Below is a small trained network, with its code and all its weights. Each question gives an input and a class and asks what happens when units are switched off, that is, made to give their printed mean instead of their output.

import numpy as np


def w(rows, s, z=0):
    codes = np.array(rows[::2]) - 128.0
    scale = np.full(codes.shape[1], s)
    scale[-1] = z or s
    return codes * scale


def norm(h):
    return h / np.sqrt((h * h).mean(-1, keepdims=True) + 1e-5)


def f(y):
    return np.maximum(y, 0)


def log_softmax(a):
    a = a - a.max(-1, keepdims=True)
    return a - np.log(np.exp(a).sum(-1, keepdims=True))


def net(x, mask):
    res = np.array(x, float).reshape(1, 2) / 4 @ E
    u = 0
    for l in range(4):
        y = f(norm(res) @ A[l][:, :-1].T + A[l][:, -1])
        res = res + np.where(mask[u : u + 8], y, B[l][:, -1]) @ B[l][:, :-1]
        u += 8
    return log_softmax(norm(res)[-1] @ U[:, :-1].T + U[:, -1])


A, B = {}, {}
E = w([
[229,194,152,249,128],'x0',
[205,83,2,173,130],'x1',
],0.0071)
A[0] = w([
[181,135,125,195,228,98],'0.n1',
[229,115,152,254,137,164],'0.n2',
[107,142,181,127,150,138],'0.n3',
[66,196,156,158,118,96],'0.n4',
[175,142,94,174,151,27],'0.n5',
[202,131,96,149,85,4],'0.n6',
[163,161,71,171,119,2],'0.n7',
[196,83,77,158,91,106],'0.n8',
],0.0093,0.0062)
B[0] = w([
[120,123,79,43,159,182],'0.n1',
[201,174,111,177,177,254],'0.n2',
[69,84,130,105,77,170],'0.n3',
[100,170,108,118,76,164],'0.n4',
[157,132,50,92,184,155],'0.n5',
[220,131,76,204,255,149],'0.n6',
[229,97,71,248,221,149],'0.n7',
[125,122,80,178,116,196],'0.n8',
],0.0093,0.0087)
A[1] = w([
[106,195,123,157,111,13],'1.n1',
[134,116,143,124,133,71],'1.n2',
[135,142,178,168,245,24],'1.n3',
[115,82,182,71,189,63],'1.n4',
[178,82,179,96,148,102],'1.n5',
[117,174,146,187,41,3],'1.n6',
[115,147,131,101,168,58],'1.n7',
[202,204,110,187,222,223],'1.n8',
],0.011,0.0022)
B[1] = w([
[242,136,221,189,102,143],'1.n1',
[106,124,97,109,177,128],'1.n2',
[4,67,118,138,96,163],'1.n3',
[175,214,158,127,131,157],'1.n4',
[172,179,126,155,87,128],'1.n5',
[195,152,86,128,199,150],'1.n6',
[183,131,160,127,100,134],'1.n7',
[2,186,169,132,165,254],'1.n8',
],0.0076,0.011)
A[2] = w([
[174,77,88,160,47,66],'2.n1',
[133,133,163,54,151,56],'2.n2',
[69,185,180,19,137,142],'2.n3',
[1,191,154,82,90,93],'2.n4',
[167,67,102,143,111,4],'2.n5',
[193,138,150,216,190,150],'2.n6',
[123,87,156,152,143,36],'2.n7',
[231,119,49,130,211,180],'2.n8',
],0.0099,0.0028)
B[2] = w([
[21,35,129,89,57,149],'2.n1',
[166,122,114,174,108,167],'2.n2',
[253,84,183,161,95,255],'2.n3',
[216,23,170,139,104,250],'2.n4',
[99,28,91,167,55,141],'2.n5',
[79,245,44,93,76,214],'2.n6',
[104,124,137,110,99,128],'2.n7',
[30,214,77,235,118,233],'2.n8',
],0.0067,0.0083)
A[3] = w([
[111,148,143,132,159,3],'3.n1',
[148,218,184,158,124,23],'3.n2',
[123,187,202,83,138,59],'3.n3',
[155,151,42,68,198,60],'3.n4',
[191,65,203,3,82,33],'3.n5',
[30,180,97,139,61,208],'3.n6',
[109,197,131,155,155,133],'3.n7',
[122,153,129,150,103,64],'3.n8',
],0.011,0.0024)
B[3] = w([
[169,154,70,101,29,142],'3.n1',
[104,72,165,24,102,191],'3.n2',
[153,137,102,2,165,155],'3.n3',
[45,145,108,198,147,170],'3.n4',
[241,54,81,195,202,254],'3.n5',
[134,71,190,83,95,250],'3.n6',
[198,164,113,62,104,223],'3.n7',
[129,129,159,106,151,149],'3.n8',
],0.0073,0.0078)
U = w([
[53,85,240,181,181,1],'0',
[34,8,81,136,41,89],'1',
[176,210,222,13,117,113],'2',
[254,17,170,144,110,185],'3',
[58,223,60,184,165,204],'4',
],0.018,0.0064)

Each question gives the input, the list of numbers given to net, and the class t.
The units are the neurons (one row each of A and B). Each row of codes is followed by its name. A weight is (code - 128) times the scale printed after its matrix; where a second scale follows, it is the last column's (A, B and U).
mask holds one flag per neuron, layer by layer. A switched-off neuron (its flag False) gives its mean, the last column of its row in B, instead of its output. The means were averaged over made-up inputs and are rounded, as every weight is.
A unit's drop is (log p(t) with every unit on - log p(t) with that unit switched off) / (log p(t) with every unit on - log p(t) with every unit switched off).
most important unit: the unit with the biggest drop
top k neurons: the k neurons with the biggest drops, biggest first
top k neurons in layer l: the k neurons of layer l with the biggest drops, biggest first
drop when u is switched off: that unit's drop, to one decimal
input [-4,4], class 1: most important unit => 1.n8
input [5,-1], class 2: top 2 neurons => 1.n8, 3.n7
input [3,-7], class 3: top 2 neurons in layer 0 => 0.n2, 0.n3
input [-3,7], class 1: top 2 neurons => 0.n2, 3.n6
input [2,-4], class 2: top 4 neurons => 1.n6, 1.n1, 0.n1, 1.n8
input [-8,4], class 3: top 2 neurons in layer 1 => 1.n6, 1.n4
input [1,-2], class 2: top 2 neurons => 1.n6, 0.n1
input [-7,3], class 3: top 4 neurons => 0.n2, 0.n7, 0.n6, 0.n8
input [-6,5], class 1: top 2 neurons => 1.n8, 0.n2
input [-7,-6], class 3: drop when 2.n5 is switched off => 0.0
input [-4,7], class 1: drop when 0.n2 is switched off => 1.7
input [-8,3], class 3: drop when 0.n2 is switched off => 5.6
input [8,-2], class 2: top 2 neurons in layer 3 => 3.n2, 3.n7
